Below are the code and all the weights of a small trained network. Each question names an input and a class and asks about switching units off, where a switched-off unit gives its printed mean instead of its output.

import numpy as np


def w(rows, s, z=0):
    codes = np.array(rows[::2]) - 128.0
    scale = np.full(codes.shape[1], s)
    scale[-1] = z or s
    return codes * scale


def norm(h):
    return h / np.sqrt((h * h).mean(-1, keepdims=True) + 1e-5)


def f(y):
    return np.maximum(y, 0)


def log_softmax(a):
    a = a - a.max(-1, keepdims=True)
    return a - np.log(np.exp(a).sum(-1, keepdims=True))


def net(x, mask):
    res = np.array(x, float).reshape(1, 3) / 4 @ E
    u = 0
    for l in range(2):
        y = f(norm(res) @ A[l][:, :-1].T + A[l][:, -1])
        res = res + np.where(mask[u : u + 10], y, B[l][:, -1]) @ B[l][:, :-1]
        u += 10
    return log_softmax(norm(res)[-1] @ U[:, :-1].T + U[:, -1])


A, B = {}, {}
E = w([
[140,90,103,130,174,134,133,146,113,191,197],'x0',
[53,74,147,115,89,127,71,80,215,71,145],'x1',
[2,193,172,77,106,113,141,33,115,42,240],'x2',
],0.0064)
A[0] = w([
[90,40,90,146,167,150,49,134,209,113,146,2],'0.n1',
[160,151,102,96,170,50,144,136,100,192,209,103],'0.n2',
[89,147,89,90,135,119,130,141,161,58,103,92],'0.n3',
[126,3,108,124,150,117,113,126,221,155,146,31],'0.n4',
[139,130,52,103,142,134,64,150,119,178,69,60],'0.n5',
[139,121,95,129,207,127,185,141,93,178,170,104],'0.n6',
[184,95,120,164,71,84,95,155,166,92,44,101],'0.n7',
[102,125,174,192,90,92,127,108,141,108,91,92],'0.n8',
[84,165,149,105,110,184,85,48,152,37,149,126],'0.n9',
[191,117,78,196,134,157,101,195,139,222,59,86],'0.n10',
],0.0063,0.0056)
B[0] = w([
[134,120,63,109,1,165,153,120,186,172,245,168],'0.n1',
[123,146,82,130,126,188,92,111,113,143,119,182],'0.n2',
[132,173,71,110,127,127,154,122,125,138,156,158],'0.n3',
[169,50,133,114,43,178,158,144,210,170,184,178],'0.n4',
[88,87,151,151,127,87,152,113,105,118,99,170],'0.n5',
[83,141,127,133,164,195,119,104,98,116,123,188],'0.n6',
[149,153,100,106,154,207,96,129,131,115,138,206],'0.n7',
[119,128,65,136,141,150,86,85,135,101,172,155],'0.n8',
[107,145,138,114,145,56,171,184,133,124,66,230],'0.n9',
[125,110,176,67,152,10,167,186,120,82,89,254],'0.n10',
],0.0071,0.0085)
A[1] = w([
[164,110,171,146,151,58,115,171,117,130,78,4],'1.n1',
[182,155,127,177,116,174,132,79,142,109,104,76],'1.n2',
[127,139,120,161,150,200,80,80,59,167,157,29],'1.n3',
[74,162,136,134,105,1,143,114,137,101,135,67],'1.n4',
[135,99,135,160,80,124,109,123,176,132,174,83],'1.n5',
[140,97,146,128,115,162,128,138,163,138,161,51],'1.n6',
[179,95,140,155,181,28,118,140,121,136,84,33],'1.n7',
[129,153,134,172,148,174,154,107,79,175,142,56],'1.n8',
[145,38,138,131,70,168,94,105,154,151,150,63],'1.n9',
[149,89,128,119,88,134,96,159,130,132,144,93],'1.n10',
],0.0089,0.0026)
B[1] = w([
[174,42,170,75,163,127,113,91,26,127,116,224],'1.n1',
[237,140,116,133,81,141,94,105,138,148,93,135],'1.n2',
[33,150,149,153,189,164,64,221,170,136,172,176],'1.n3',
[91,81,146,229,104,30,67,55,96,55,129,254],'1.n4',
[141,114,95,143,54,78,221,134,165,204,120,181],'1.n5',
[146,159,69,142,120,107,176,119,113,169,145,167],'1.n6',
[126,49,190,63,189,129,123,118,83,91,92,229],'1.n7',
[85,137,215,154,154,200,68,142,241,234,221,168],'1.n8',
[136,138,54,149,55,167,254,144,186,218,167,197],'1.n9',
[100,107,94,162,123,148,213,95,103,158,148,174],'1.n10',
],0.0061,0.0068)
U = w([
[174,51,173,78,190,111,143,151,62,125,82,179],'0',
[189,200,80,128,120,200,66,110,147,82,91,65],'1',
[62,147,137,186,103,4,110,61,119,60,139,157],'2',
[191,155,205,197,105,132,95,80,120,156,135,3],'3',
[148,80,73,137,43,133,200,136,183,191,159,161],'4',
[65,178,168,161,200,214,87,158,122,162,186,145],'5',
],0.013,0.0054)

Each question gives the input, the list of numbers given to net, and the class t.
The units are the neurons (one row each of A and B). Each row of codes is followed by its name. A weight is (code - 128) times the scale printed after its matrix; where a second scale follows, it is the last column's (A, B and U).
mask holds one flag per neuron, layer by layer. A switched-off neuron (its flag False) gives its mean, the last column of its row in B, instead of its output. The means were averaged over made-up inputs and are rounded, as every weight is.
A unit's drop is (log p(t) with every unit on - log p(t) with that unit switched off) / (log p(t) with every unit on - log p(t) with every unit switched off).
The circuit of an input: a set's keep is (log p(t) with only the set's units on - log p(t) with every unit switched off) / (log p(t) with every unit on - log p(t) with every unit switched off). Starting from the 12 units with the biggest drops (on a tie, the unit counted first), units are removed one at a time, each time the one whose removal leaves the highest keep (on an exact tie, the one counted first), for as long as the keep stays at least 0.8.
circuit, biggest first: the units of the circuit, biggest drop first
most important unit: the unit with the biggest drop
k most important neurons: the k neurons with the biggest drops, biggest first
k most important neurons of layer l: the k neurons of layer l with the biggest drops, biggest first
drop of u: that unit's drop, to one decimal
input [-8,5,-6], class 4: circuit, biggest first : 0.n9, 1.n9
input [3,4,2], class 4: most important unit : 0.n10
input [-8,6,-2], class 1: circuit, biggest first : 0.n7, 0.n10
input [-4,-4,1], class 3: 2 most important neurons : 0.n10, 0.n9
input [2,-3,0], class 5: 3 most important neurons : 0.n6, 0.n2, 0.n9
input [-7,-7,2], class 3: 2 most important neurons of layer 0 : 0.n10, 0.n9
input [3,-3,0], class 5: 2 most important neurons of layer 0 : 0.n6, 0.n2
input [-8,-5,1], class 1: 3 most important neurons of layer 0 : 0.n10, 0.n9, 0.n5
input [-3,-6,1], class 5: 2 most important neurons of layer 0 : 0.n10, 0.n9
input [3,-2,4], class 5: drop of 0.n10 : 2.1
input [5,-5,2], class 5: drop of 1.n3 : 0.0
input [4,3,2], class 4: drop of 0.n10 : 0.6
input [-2,-6,1], class 5: drop of 0.n10 : 0.1
input [6,1,-2], class 4: most important unit : 0.n4
